Below are the code and all the weights of a small trained network. Each question names an input and a class and asks about switching units off, where a switched-off unit gives its printed mean instead of its output.

import numpy as np


def w(rows, s, z=0):
    codes = np.array(rows[::2]) - 128.0
    scale = np.full(codes.shape[1], s)
    scale[-1] = z or s
    return codes * scale


def norm(h):
    return h / np.sqrt((h * h).mean(-1, keepdims=True) + 1e-5)


def f(y):
    return y / 2 * (1 + np.tanh(0.7978845608 * (y + 0.044715 * y**3)))


def log_softmax(a):
    a = a - a.max(-1, keepdims=True)
    return a - np.log(np.exp(a).sum(-1, keepdims=True))


def net(x, mask):
    res = np.array(x, float).reshape(1, 5) / 4 @ E
    u = 0
    for l in range(2):
        y = f(norm(res) @ A[l][:, :-1].T + A[l][:, -1])
        res = res + np.where(mask[u : u + 10], y, B[l][:, -1]) @ B[l][:, :-1]
        u += 10
    return log_softmax(norm(res)[-1] @ U[:, :-1].T + U[:, -1])


A, B = {}, {}
E = w([
[169,184,94,110,62,157],'x0',
[206,107,111,158,209,253],'x1',
[64,197,42,116,202,128],'x2',
[128,127,130,128,129,126],'x3',
[90,107,115,237,85,145],'x4',
],0.0052)
A[0] = w([
[39,8,149,112,212,110,22],'0.n1',
[156,1,215,124,89,96,63],'0.n2',
[108,169,83,119,206,96,177],'0.n3',
[94,78,76,208,95,120,77],'0.n4',
[222,113,88,140,181,177,254],'0.n5',
[148,108,147,48,161,72,175],'0.n6',
[112,135,59,184,70,167,237],'0.n7',
[63,154,77,137,188,107,113],'0.n8',
[79,76,99,127,75,44,121],'0.n9',
[166,166,158,41,153,129,126],'0.n10',
],0.008,0.0023)
B[0] = w([
[91,165,74,69,41,254,188],'0.n1',
[216,187,50,123,71,85,255],'0.n2',
[160,108,104,156,80,93,196],'0.n3',
[183,39,88,77,184,109,182],'0.n4',
[86,134,183,186,83,87,250],'0.n5',
[118,74,137,190,126,99,196],'0.n6',
[114,70,129,75,108,133,214],'0.n7',
[184,149,93,190,87,89,185],'0.n8',
[119,128,218,109,201,151,217],'0.n9',
[120,22,107,103,110,162,183],'0.n10',
],0.0088,0.0048)
A[1] = w([
[102,140,180,153,155,170,3],'1.n1',
[58,140,134,58,67,214,146],'1.n2',
[142,8,81,112,196,60,71],'1.n3',
[99,173,37,151,205,106,121],'1.n4',
[114,135,103,33,40,134,182],'1.n5',
[81,165,205,103,184,49,114],'1.n6',
[108,134,140,204,164,134,181],'1.n7',
[173,134,189,125,74,149,28],'1.n8',
[130,165,145,149,153,201,151],'1.n9',
[184,109,137,182,138,192,28],'1.n10',
],0.011,0.0023)
B[1] = w([
[221,113,161,141,140,69,124],'1.n1',
[103,157,90,208,150,222,168],'1.n2',
[141,66,181,132,106,191,225],'1.n3',
[253,209,103,54,65,136,144],'1.n4',
[80,160,120,178,200,201,255],'1.n5',
[182,145,170,160,197,102,176],'1.n6',
[155,107,206,110,126,56,148],'1.n7',
[113,154,68,129,122,77,196],'1.n8',
[66,199,163,128,153,116,128],'1.n9',
[82,160,132,52,246,124,169],'1.n10',
],0.0081,0.0065)
U = w([
[247,196,26,84,33,82,103],'0',
[65,213,65,171,170,210,103],'1',
[130,174,206,135,221,51,95],'2',
[166,127,111,195,112,142,242],'3',
[137,30,94,74,118,177,85],'4',
[61,130,55,97,101,78,3],'5',
],0.011,0.0066)

Each question gives the input, the list of numbers given to net, and the class t.
The units are the neurons (one row each of A and B). Each row of codes is followed by its name. A weight is (code - 128) times the scale printed after its matrix; where a second scale follows, it is the last column's (A, B and U).
mask holds one flag per neuron, layer by layer. A switched-off neuron (its flag False) gives its mean, the last column of its row in B, instead of its output. The means were averaged over made-up inputs and are rounded, as every weight is.
A unit's drop is (log p(t) with every unit on - log p(t) with that unit switched off) / (log p(t) with every unit on - log p(t) with every unit switched off).
The circuit of an input: a set's keep is (log p(t) with only the set's units on - log p(t) with every unit switched off) / (log p(t) with every unit on - log p(t) with every unit switched off). Starting from the 12 units with the biggest drops (on a tie, the unit counted first), units are removed one at a time, each time the one whose removal leaves the highest keep (on an exact tie, the one counted first), for as long as the keep stays at least 0.8.
circuit, biggest first: the units of the circuit, biggest drop first
k most important neurons: the k neurons with the biggest drops, biggest first
top k neurons in layer l: the k neurons of layer l with the biggest drops, biggest first
input [5,-2,-5,4,-7], class 4: circuit, biggest first	[0.n10]
input [3,-6,-1,-5,8], class 4: 2 most important neurons	[0.n4, 0.n7]
input [-8,-6,-7,2,6], class 1: 3 most important neurons	[1.n5, 0.n1, 0.n8]
input [5,0,6,-5,0], class 0: 3 most important neurons	[0.n8, 0.n1, 1.n4]
input [6,2,-5,3,5], class 1: top 4 neurons in layer 0	[0.n6, 0.n7, 0.n8, 0.n3]
input [-5,3,0,0,-5], class 1: top 2 neurons in layer 1	[1.n2, 1.n3]
input [4,6,-2,-2,7], class 4: 3 most important neurons	[0.n7, 0.n1, 0.n4]
input [-2,4,2,0,1], class 2: circuit, biggest first	[0.n2, 1.n7]
input [-1,-6,-6,-1,-1], class 0: 2 most important neurons	[0.n2, 1.n10]
input [6,4,-4,-3,-1], class 1: 3 most important neurons	[0.n6, 0.n8, 0.n3]
input [-2,-4,-3,-4,-1], class 2: top 3 neurons in layer 0	[0.n9, 0.n8, 0.n3]
input [-8,-6,4,0,-7], class 1: top 2 neurons in layer 0	[0.n1, 0.n4]
input [-6,-1,8,-6,8], class 0: top 2 neurons in layer 0	[0.n8, 0.n10]
input [-1,-2,-8,-6,3], class 0: circuit, biggest first	[0.n2]
input [-2,-1,7,-5,6], class 0: 2 most important neurons	[1.n4, 0.n8]
input [5,-6,-2,6,-7], class 4: 4 most important neurons	[0.n10, 0.n6, 0.n1, 0.n5]
input [3,4,4,4,3], class 0: top 2 neurons in layer 0	[0.n1, 0.n9]
input [4,6,3,-4,8], class 4: top 4 neurons in layer 0	[0.n7, 0.n4, 0.n1, 0.n9]
input [2,0,-5,-2,5], class 0: 4 most important neurons	[0.n2, 0.n10, 0.n6, 1.n2]
input [1,-5,2,5,5], class 2: circuit, biggest first	[0.n9]
input [-5,-8,8,3,-7], class 0: 3 most important neurons	[0.n8, 1.n4, 0.n7]
input [6,-8,-1,-3,7], class 2: 3 most important neurons	[0.n9, 0.n1, 1.n6]
input [0,4,3,5,-7], class 4: top 3 neurons in layer 0	[0.n10, 0.n2, 0.n9]
input [-2,-5,2,4,-2], class 2: 3 most important neurons	[0.n9, 0.n4, 1.n6]
input [5,5,4,-6,-8], class 4: top 2 neurons in layer 0	[0.n10, 0.n1]
input [-6,2,-5,1,4], class 1: 2 most important neurons	[0.n1, 1.n5]
